(in the rows, 128 means zero)
Each row is followed by its group and then its class within the group.
[116 116 189 184 123 131 123 127 132 101 143 100  90 118 121 103 110 118
 131 123  94 103 148 123 156 107 138 125 137 108 143 112 130  78 140] => J919/J744
[119 118 176 169 140 131 124 141 127  69 154 113 105 115 123  73 107  87
 127 119 109  95 140 117 163  89 151 124 130 106 155 126 122  77 138] => J919/J97
[113 114 176 166 125 123 126 132 125 116 138  68  64 113 126  87 102 100
 133 127 133 102 163 119 160  86 162 124 135 101 159 107 125  69 148] => J919/J716
[103 133 150 170 131 145 127 133 131 106 135 105 153 116 133 153 122 135
 130 123 141 116 116 138 138 125 137 139 122 123 128 123 145 112  97] => J765/J720
[139 110 182 208 157 118 132 130 126  98 168 109  55 140 138 110 102 134
 129 123  80  90 142 119 184  81 149 131 128 103 144 125 132  53 131] => J919/J97
[121 116 166 171 127 130 125 129 124 114 133  80  79 133 126  90 120 133
 128 115 126 106 149 113 150 112 150 123 133 123 163 113 123  87 173] => J919/J97
[119 114 167 157 124 133 123 149 123 114 133  87  73 117 149  83 115  79
 115 132 125  96 172 121 152  81 148 118 130 120 156 124 126  86 133] => J919/J716
[108 117 167 149 123 142 122 128 122 145 134  77 113  98 135 139 119 104
 125 147 126 103 171 133 145 108 141 126 132 122 135 129 143  87  78] => J765/J917
[128 131 162 138 131 143 130 166 128 121 134  87 119 108 140 151 113 103
 122 126 119 107 157 157 155 108 141 112 116 133 145 135 176  96  75] => J765/J994
[125 133 156 126 128 136 131 136 133 114 132 107 173 118 128 123 116 113
 115 140 123 116 145 140 136 118 135 131 125 127 132 132 135 116  85] => J765/J720
[ 97 117 173 202 113 137 124 135 122 106 140  76  62 121 125 133 122 107
 131 113 119  95 143 116 163  99 151 127 134 109 144 117 136  74 154] => J919/J716
[118 116 177  99 106 156 137 129 124 140 144  80 102  98 142 108 111  91
 117 133 124  92 190 138 159  90 142 124 135 122 149 160 135  82  60] => J765/J917
[122 131 150 158 125 136 132 126 130 121 133  81 153 131 136 143 119 145
 132 132 153 113 120 134 131 119 132 136 124 125 129 130 150 116  96] => J765/J720
[122 135 169 149 119 133 125 133 149 108 152 107 139 129 138 137  98 125
 125 143 111 103 137 139 151 106 140 131 126 120 140 127 144 103  99] => J765/J720
[116 133 166 138 131 138 124 137 126 135 123  98 107 103 122 148 116 104
 124 139 114 110 152 141 147 114 141 125 129 120 138 116 136 103  81] => J765/J994
[113 138 163 155 113 157 128 133 126 114 144  98 146 120 137 154 123 122
 129 136 121 103 128 137 152 111 138 138 128 120 126 132 138  95  80] => J765/J720
[115 125 190 165 114 146 121 134 146 133 131  83  82 125 129 151  99 122
 124 144 123 110 169 134 156 103 145 125 134 125 135 113 140  75  98] => J765/J994
[111 119 183 168 127 144 123 126 119 136 137  89 100 103 126 150 116 114
 252 140 113 108 147 128 140 108 149 127 124 120 138 127 134  87 106] => J765/J994
[119 138 175 178 131 138 122 144 125 101 151 103 127 115 130 142  97 111
 127 140 116  88 138 139 148 105 131 130 133 113 122 125 142  80  95] => J765/J720
[116 116 183 119 110 149 127 120 127 159 124  86 125 106 124 123 114 106
 123 141 131 121 167 132 137 109 150 121 133 118 149 129 133 108  75] => J765/J994
[120 130 154 167 122 135 120 124 131 122 122 101 121 132 123  81 124 130
 124 122 101 123 137 101 141 119 142 132 137 110 146 114 125 103 165] => J919/J744
[123 112 162 175 124 142 122 112 123 120 141  59  71 130 130 109 107 138
 135 123 131 110 156 126 145 108 142 127 132 124 151 117 136  76 164] => J919/J716
[115 129 173 177 104 144 130 127 129 120 146  88 121 100 123 133 106 110
 131 133 114 106 152 132 149 103 141 125 142 136 132 125 139  84  99] => J765/J720
[137 105 177 140 120 130 133 127 116 117 162  83  54 124 129  58 100  86
 120 124 104  95 182 121 154  83 146 114 152 124 175 132 114  85 159] => J919/J97
[128 120 167 183 159 134 132 132 113 101 138  97 106 133 119  92 134 122
 125 117  98 100 136 113 161  98 147 127 135 108 146 120 135  73 142] => J919/J744
[146 117 151 154 139 106 135 139 128  95 153 110  67 143 139 120 115 128
 126 116 124 100 139 129 162  97 133 135 120 133 143 132 127  97 121] => J919/J716
[140 113 138 131 141 122 139 128 131 110 155 123 127 142 130 104 121 136
 123 117 108 115 131 119 156 125 132 121 124 141 148 135 128 118 120] => J919/J744
[129 123 168 175 154 133 119 133 119  78 151 115 109 128 130  93 119 103
 130 115  97 108 141 116 169  97 142 126 136 108 143 118 126  74 129] => J919/J744
[124 163 178 148 113 149 124 114 134 148 118  65 113 108 126 129 105 120
 137 143 133 106 152 117 125 113 141 122 135 127 145 133 135  92 121] => J765/J720
[124 117 165 184 140 127 110 135 121 107 145  88  87 129 128  91 112 111
 119 117 109 110 152 129 158 100 151 123 143 119 158 124 121  77 147] => J919/J97
[132 120 157 140 132 135 129 134 127 109 134 106 142  85 147 148 113 131
 126 132 122 124 141 144 152 120 134 134 123 135 136 124 133 114  79] => J765/J994
[109 130 141 202 154 131 116 130 128  85 147 125 126 127 120 120 106 145
 131 139  92 102 122 126 168 103 129 134 147 102 126 118 133  75 131] => J919/J744
[132  95 167  99  94 127 125 134 146 131 135 109  73 103 133  27 111  54
 108 135 113  88 212 117 145  84 174 102 122 138 187 149 114 103 131] => J919/J97
[108 131 173 146 135 139 121 147 125  96 138 116 148 101 128 111 118  67
 138 141 122 105 154 134 152  99 145 125 137 133 133 125 134 100  70] => J765/J917
[132 117 164 153 135 132 128 136 119  94 157 110  96 124 128  98 116 118
 123 128  94  98 147 119 162  92 147 126 128 122 142 133 119  90 124] => J919/J744
[125 109 169 187 130 125 129 135 123 104 155  80  88 134 129 105 107 134
 138 127 106 102 162 116 154 103 145 111 131 115 149 104 131  77 158] => J919/J97
[123 106 163 148 133 137 127 131 124 117 144  85  74 126 124  82 126 107
 128 123 104  92 170 127 150  85 147 109 126 116 159 131 125  95 135] => J919/J744
[141 130 164 193 144 107 135 124 126  85 166 110 108 135 132 112 106 137
 132 120 100 105 115 122 155 108 136 124 133 111 135 117 137  87 152] => J919/J744
[102 156 162 183 117 215 118 121 140 128 125  72 149 114 119 155 109 143
 143 147 126 105 124 127 141 129 138 144 136 109 128 117 137  90 118] => J765/J720

Each row is followed by its group and then its class within the group.
[130 131 108 164 162 125 118 133 124 141 134 138 135 138 133 105 127 136
 124 126 117 152 133 124 143 133 124 126 124 123 123 153 127 132 129] => <55>/J702
[131 138 130 109 133 126 131 120 160 131 123 112 133 114 118 152 142 129
 131 124 137 124 120 137 115 133 130 130 140 136 145 100 115 136 131] => <62>/J928
[129 125 129 117 109 128 134 127 148 140 125 113 129 118 109 131 146 124
 132 124 131 136 123 135 134 135 131 131 132 143 134  98 118 129 135] => <62>/J928
[125 134 113 170 153 133 121 137 126 132 129 140 134 141 128 115 110 138
 122 118 125 138 137 129 148 128 134 127 121 123 125 141 120 130 134] => <55>/J432
[131 139 124 116 122 125 126 133 145 131 122 124 130 120 121 139 142 125
 130 123 132 139 123 135 135 130 131 136 132 128 140 117 120 131 120] => <62>/J928
[129 146 127 122 141 125 136 130 157 127 120 108 131 114 118 151 138 125
 127 128 137 132 117 130 112 139 137 135 137 133 148 121 106 128 128] => <62>/J928
[133 153 138  96 129 123 128 130 158 118 123 102 132 114 107 157 141 123
 133 122 137 136 123 139 114 129 131 134 138 120 150 117 111 129 106] => <62>/J928
[131 145 126 116 126 128 123 129 159 130 122 107 138 121  93 141 134 128
 125 118 141 138 126 137 129 134 133 132 139 128 141 105 118 135 128] => <62>/J928
[131 157 127 122 142 127 117 130 161 123 122 103 137 120  96 148 132 127
 129 117 145 139 128 143 119 129 133 136 140 118 143 118 118 140 119] => <62>/J928
